The symbols move the elements like this.
nz: i>mc, t>tb, q>bt, w>., z>tl
gb: i>jr, t>zt, q>nt, w>rm, z>qc
cc: i>zp, t>bp, q>., w>., z>nf
bp: i>qn, t>rm, q>., w>., z>mb
qf: i>pb, t>jd, q>cj, w>gz, z>.
bt: i>tq, t>zp, q>., w>., z>nz
tq: i>bt, t>cc, q>., w>., z>mc
qn: i>bp, t>gf, q>., w>., z>ng
zs: i>tr, t>dh, q>tm, w>zt, z>.
tl: i>zt, t>th, q>nz, w>bt, z>bm
mr: i>bd, t>gn, q>th, w>tb, z>sb
rm: i>gf, t>tq, q>., w>., z>nt
bd: i>mr, t>cj, q>nc, w>nf, z>dh
jd: i>ct, t>zs, q>qc, w>gb, z>.
tb: i>nf, t>ng, q>zp, w>., z>th
bm: i>tm, t>mr, q>tl, w>nz, z>tr
nf: i>tb, t>mb, q>cc, w>., z>nc
qc: i>rc, t>tm, q>gb, w>nt, z>jd
gf: i>rm, t>bt, q>., w>., z>rn
gz: i>jl, t>gb, q>mb, w>bp, z>cj
ng: i>mb, t>rn, q>qn, w>., z>jl
mc: i>nz, t>nf, q>tq, w>., z>zt
pb: i>qf, t>ct, q>gn, w>jl, z>.
nc: i>th, t>gz, q>nf, w>cc, z>bd
rn: i>nt, t>nz, q>gf, w>., z>jr
ct: i>jd, t>tr, q>rc, w>jr, z>.
jl: i>gz, t>jr, q>ng, w>qn, z>gn
dh: i>sb, t>qf, q>bd, w>nc, z>.
zt: i>tl, t>nc, q>mc, w>tq, z>tm
zp: i>cc, t>qn, q>., w>., z>tb
th: i>nc, t>jl, q>tb, w>zp, z>mr
nt: i>rn, t>mc, q>rm, w>., z>gb
gn: i>cj, t>rc, q>jl, w>ng, z>pb
cj: i>gn, t>qc, q>gz, w>mb, z>qf
rc: i>qc, t>bm, q>jr, w>rn, z>ct
tr: i>zs, t>sb, q>bm, w>tl, z>.
tm: i>bm, t>bd, q>zt, w>mc, z>zs
mb: i>ng, t>nt, q>bp, w>., z>gz
jr: i>gb, t>tl, q>rn, w>gf, z>rc
sb: i>dh, t>pb, q>mr, w>th, z>.

The rows follow the links: the fewer symbols apart two elements are, the more alike their rows tend to be.

Each row is also shifted at random along 6 hidden directions that mean nothing.

Some elements, each with a row of numbers:
bd: [ -4, -20,  19,  -7, -22,  11, -21,  30,  -8, -16, -17, -23, -22,  31, -12, -12, -31, -75, -28,   1,  -8, -23,  17,  14,  30,  -5, -24,  55, -19,  43,   7,  11,  -8,  48, -17,  11, -26, -10, -26,  -3, -33, -83,  -1]
zp: [ 31,   3,  -3, -13,  27,  33,   1,  13,   2, -56,  -3,  36,  68,  26,  16,  11, -13, -10,  18, -24,  19,  -4, -16,  -1,  23,  21, -11,  31, -34,  -8, -36,  -2,  44,  38,   7, -36, -55, -36,   9, -29,  38,   3,  -1]
th: [   2,  -20,  -13,  -14,   31,   54,  -22,  -47,    1,  -15,    1,  -29,   28,   22,   13,  -51,   19,  -63,   35,  -41,   20,  -10,   32,   -4,  -16,  -18,   36,   -4,  -52,  -26,   16,   28,    8,   52,  -60,  -11,    4, -106,   -2,  -12,   -4,   51,   -4]
bt: [ 19,  -2, -11,  -2,  33,  21,  16,  16, -36,  23,   9,  23,  49, -26,  -3,   5,  48,  -6,  43,  16,  18,  41,  25, -14,  18,   7,  17, -31, -13, -33,  36, -16,  13, -17, -15,  14,  76, -12,  13, -12,   6,  69,  15]
mc: [ 26,  12,  36,   2, -17,   2,  12,   2, -12, -56,  -8,  -7,  10,  10,  -7,  20,  12,  22,   0, -56,  49, -32, -42,  -2, -22,  36,  -4,  36,   6,  20,   8, -47,  -7, -21, -10,  44, -33,  57, -11,  71, -48, -91,  22]
cj: [ -4,  10,   8,  10, -22, -33, -33, -31,  39,  34,  12, -28, -31,  31,   5, -38,   0, -22, -55, -33,  31,   3,   1,   5, -40,  19,  13,  -2,   3,  24,   5,   7,  -9,  22,  -1, -19,   1, -30,  -4,  -5, -13,   4, -15]
qc: [-23,   2,  11,  38, -30, -42,  -7, -20, -12,  36,  41, -34, -47,  -4,  -4, -37,  16,  20, -21,   7,  -9,  20,  20,  21, -24,  13,  -5, -31,  30,  -2, -19,   4, -30, -11,  -1,  33,  16, -24, -11,  -2,   1,  62,  -1]
cc: [ 31,  -8,   3, -12,   9,  -1,   4, -15, -29,  20,  49, -30,  27,  18,   2, -41,  48, -22,   1,  -6,  -4,  47,  44,   5, -20,  42,  24,   6, -67,  10,  -8,   2,  22,  43, -29,  18,  15, -52, -46,   5, -16,  32,  41]
gn: [ -15,    2,   -8,   14,   17,    5,  -20,   65,   71,   61,  -79,   82,    3,   20,   17,   13,  -55,  -79,   -5,   54,   30,   -5,   -2,    0,   75,  -14,   30,    0,   40,   30,   97,    9,   -5,    1,   28, -110,   80,  -38,   66,  -45,    7,   20,  -56]
mr: [  0,  -2,  -2, -12,  14,  24,  -7, -39,  41, -26, -40,   6,  22, -15,  -6, -12, -17, -15, -18, -39,  30, -34, -21, -10,   9, -21,  -1,  10,  -2,  -6,  18,  -5,  -4,  20, -34, -40, -29, -11,  52,  -9,   9,  -6, -47]
dh: [ -8, -14,   3,  12,   5,  -7,  18, -10,   9,  21,  19, -20, -15, -13, -36, -65, -24, -17, -45,  59, -48,  13,  33,  23,   2,   0, -12,   3,  -8,  31, -14,  -1, -13,  30, -28, -11, -28, -53,  15, -15, -16,  26, -22]
gb: [  3,  26,  13,  34, -36, -21,  -1,  -3,  10, -28,  16,   0, -37,  32,  26, -30, -19,  13, -17,  -6,  28, -26, -16,  28, -43,  35,  16,  35,  47,  24,  -2, -16,  -6, -17, -11, -18, -49, -43,  -1,  54, -19, -16,  17]
mb: [  9,   9,  -4, -12, -20, -29,  -1,  11,  -3,  29,  28, -19, -18,  35,  11,  11,  22,  25,  -4,  -8, -48,  26,  21,   2, -24,   9,   0,  -1, -33,  10, -33,  11,   7,  17,  40,  22,  -7,  41, -73,  -6,  11, -24,  27]
pb: [-12, -14, -26,   4,   5,   4, -23,  10,  38,   3, -29,  20, -20,   8,   3,   0, -58, -35, -12,  35,  -6, -18,   1,   1,  34, -28,  -6,   2,  18,   5,  -1,  39,  -6,  11,  16, -62, -22, -51,  35, -40,  28,  11, -32]
rc: [-44,  -9, -22,  -5,  11,  11,   4,  -7, -11,  27,  -1,  -3, -45, -43,   4,   7,  -5,  37,  45,  61, -41,   3,   8,  -8, -19, -55,  10, -38,  26, -41,  24,  30, -15, -40,  -2,  16,  30,  -2,  -4,  -1,   0,  27,  15]
jr: [-14,  19, -16,  21,   0,   3,   4,  42,  15,   5, -18,  45,   3,   6,  28,  18, -38,   2,  36,  43, -18,  -5,  -9,  15,  45,  -9, -12, -19,  58, -24, -23,   4,  12, -20,  52, -43,  14, -10,  52, -34,  61,  61, -21]
jd: [-23,   2,   2,  45, -21, -34,   2,   8,   0,  64,  34,  -5, -38, -13, -29, -45, -17,  -7, -44,  73, -27,  35,  29,  26,   6,   3,  -2, -34,  43,  13,   3,  -2, -17, -15,   5,  -9,  20, -45,  35, -15,   4,  76, -11]

From each start, follow one symbol. Which element do you reach?
Answers are names.
start [-23, -35, -12, -24,  30,  47,  -3,   4,  -1,  13, -23,  -3, -10, -14, -12, -14, -49, -64,  16,  62, -32, -20,  26,   8,  30, -56,   1,  22, -20,  -2,  32,  41,  -6,  26, -29, -22,   2, -55,   2, -17, -21, -25,  -9]
w -> th
start [ 11,   7, -12, -37,  30,  19,  24, -79,  30,  -3,   1, -15,  50, -30,  -3, -16,  70,  55,  21, -51,   4,   9,   7, -43, -52, -11,  27, -38, -58, -49,  25, -18,   3,   6, -49,  22,  20,  17,  -6,  -4,  -6,  16,  -3]
z -> th
start [  19,    7,   33,   -2,  -17,   -4,  -15,   47,   24,   -4,  -48,   19,   19,   37,  -18,   21,  -24,  -71,  -30,  -22,   20,  -30,   -9,   15,   55,   33,  -10,   66,   -8,   62,   36,  -41,   -8,   35,    2,  -20,   -3,   55,    2,   13,  -31, -102,  -20]
i -> th
start [ 17,  12,  -9, -21,  12,   6,   2,  37, -17,  -2,  -7,  45,  22,  -7,  24,  40,  -6,  14,  47,  32,   1,  14,  -6, -15,   6,   7,  16,  -7,  13, -25,  15,  -2,  25, -31,  34, -20,  18,  12,  -2,  -7,  15,   6,  21]
z -> rn
start [ 41,  11,  -7, -15, -11, -19, -13,  15,   9, -18,  16,  19,  15,  47,  22,  -3,  -2,  -4, -11,  -6,  20,  17,   6,   9, -19,  49,  15,  32, -13,  21,  -9,   9,  32,  24,  21, -32, -46, -32, -34,  12,  -6, -33,  24]
z -> mb
start [ 24,   0,  22, -15,   2,  -6,  17,  18, -40,  34,   0,   6,  12, -27, -19,  39,  56,  -2,   9,  -6,  31,  36,   6, -28,  -7,  23,  18, -10, -30,   5,  74, -40, -12, -35, -26,  51,  93,  73, -35,  45, -64, -50,  40]
i -> bt
start [-29, -18,   5,   1,   9,  45,  -4,   1, -36, -31,   8, -21,  -5,  -6,  -4,   1,  -8, -37,  46,  -4, -18, -26,  -6,   9,  39, -43, -26,  -2,   3, -29, -23,  24,  -5,  -3, -12,  29,  -3, -27,  22, -21,  14,  26,  -9]
q -> tl
start [  5,  10,   5,  -5,  17,  31,  28, -12, -11, -47, -25,  25,  45, -22,   5,  13,   7,  34,  50, -10,  24, -25, -24,  -9,   0,   0,  13,  10,   6, -34,   8, -32,   9, -18, -22,   4, -10,   9,  28,  34,   1,  -2,   1]
i -> mc
start [-19, -24,   8, -18,  29,  43,  23,  20, -38,  17, -19,   2,   2, -39, -17,  22,  17, -11,  78,  51, -21,  -6,  13,  -5,  29, -54,   8, -10, -12, -24,  55, -12,  -6, -17, -24,  49,  61,  10,  -4,   9, -24,  -2,  16]
q -> nz
start [ -4,   7, -36, -16,  11,  21, -15, -53,  39, -52,  -8,  -3,  -2,  37,  49, -23, -28,  13,  25, -15,  -2, -36, -13,   1, -46, -16,  20,  23,  -2, -36, -25,  51,  29,  28,  -5, -48, -89, -81, -20,  -7,  12,  -5,  12]
q -> ng
start [-18,  -3,   2,   3, -17, -19, -28, -14,  22,  58,   1, -16, -50,   6,  -7, -32,  -3, -44, -59,  14,  14,  21,  25,   2, -20,  -3,  20, -24,  -2,  36,  52,  22, -30,   7, -20,  -9,  35, -29,  -3,  -4, -29,   2,  -6]
i -> pb
start [ 12,  13, -25, -23,  25,   1,  -8,  26,  37,  29, -49,  52,  20,   5,  21,  47,   4,   8,  26,  14,  12,  12,  -7, -32,  12, -11,  35, -10,   0,   1,  69,  -1,  10, -10,  26, -50,  54,  37,   0, -18,   4, -30,  -9]
t -> rn
start [  34,    3,   37,  -15,  -19,   11,  -30,   66,  -11,  -17,  -16,   13,   19,   62,    5,   28,  -14,  -88,  -10,  -40,   23,   -8,  -10,    7,   41,   32,  -11,   67,  -33,   51,   12,  -19,    9,   37,    9,   -4,  -11,   28,  -28,    7,  -19, -102,   11]
i -> tb
